[[150 131 142 129 123 136]
 [130 117 104 125 109 127]
 [148 127 154 117 137 136]]
=>
[[130 117 104 125 109 127]
 [148 127 154 117 137 136]
 [150 131 142 129 123 136]]

[[133 124 110 135 126 138 129 128 120 123 135 128 128 128 130 144]
 [111 135 155 105 121 118 134 124 139 136 109 139 125 125 131 103]
 [116 129 121 109 111 140 140 118 125 129 114 147 123 122 139 130]
 [126 138 136 131 113 117 147 124 125 139 131 122 119 117 139 127]
 [134 141 130 139 129 131 131 115 126 141 135 117 127 124 132 129]]
=>
[[133 124 110 135 126 138 129 128 120 123 135 128 128 128 130 144]
 [116 129 121 109 111 140 140 118 125 129 114 147 123 122 139 130]
 [111 135 155 105 121 118 134 124 139 136 109 139 125 125 131 103]
 [126 138 136 131 113 117 147 124 125 139 131 122 119 117 139 127]
 [134 141 130 139 129 131 131 115 126 141 135 117 127 124 132 129]]

[[121 120 143 137 113 112 122 126 127 120 133]
 [116 108 133 118 155 111 131 134 133 103 133]
 [144 133 127 120 117 141 104 136 136 111 114]
 [144 130 134 126 135 135 132 112 117 124 102]]
=>
[[116 108 133 118 155 111 131 134 133 103 133]
 [121 120 143 137 113 112 122 126 127 120 133]
 [144 130 134 126 135 135 132 112 117 124 102]
 [144 133 127 120 117 141 104 136 136 111 114]]

[[119 134 119 122 126 137]
 [123 128 117 120 129 128]
 [100 146 128 117 115 114]
 [127 118 120 126 133 121]
 [125 122 128 124 145 132]
 [128 123 125 132 135 131]]
=>
[[127 118 120 126 133 121]
 [125 122 128 124 145 132]
 [128 123 125 132 135 131]
 [123 128 117 120 129 128]
 [119 134 119 122 126 137]
 [100 146 128 117 115 114]]

[[144 136 129 128 136 121 149 123 137 143 151 150 110 125]
 [126 125 122 123 133 133 129 120 135 143 123 122 147 148]
 [112 129 116 121 135 134 126 118 101 125 124  98 144 110]
 [138 140 121 127 144 130 148 116 109 143 139 127 101 111]]
=>
[[126 125 122 123 133 133 129 120 135 143 123 122 147 148]
 [112 129 116 121 135 134 126 118 101 125 124  98 144 110]
 [144 136 129 128 136 121 149 123 137 143 151 150 110 125]
 [138 140 121 127 144 130 148 116 109 143 139 127 101 111]]

[[118 140 127 131 140 131 129 112 121 124 146 107 116]
 [131 131 135 134 126 100 130 136 118 133 130 116 119]]
=>
[[131 131 135 134 126 100 130 136 118 133 130 116 119]
 [118 140 127 131 140 131 129 112 121 124 146 107 116]]
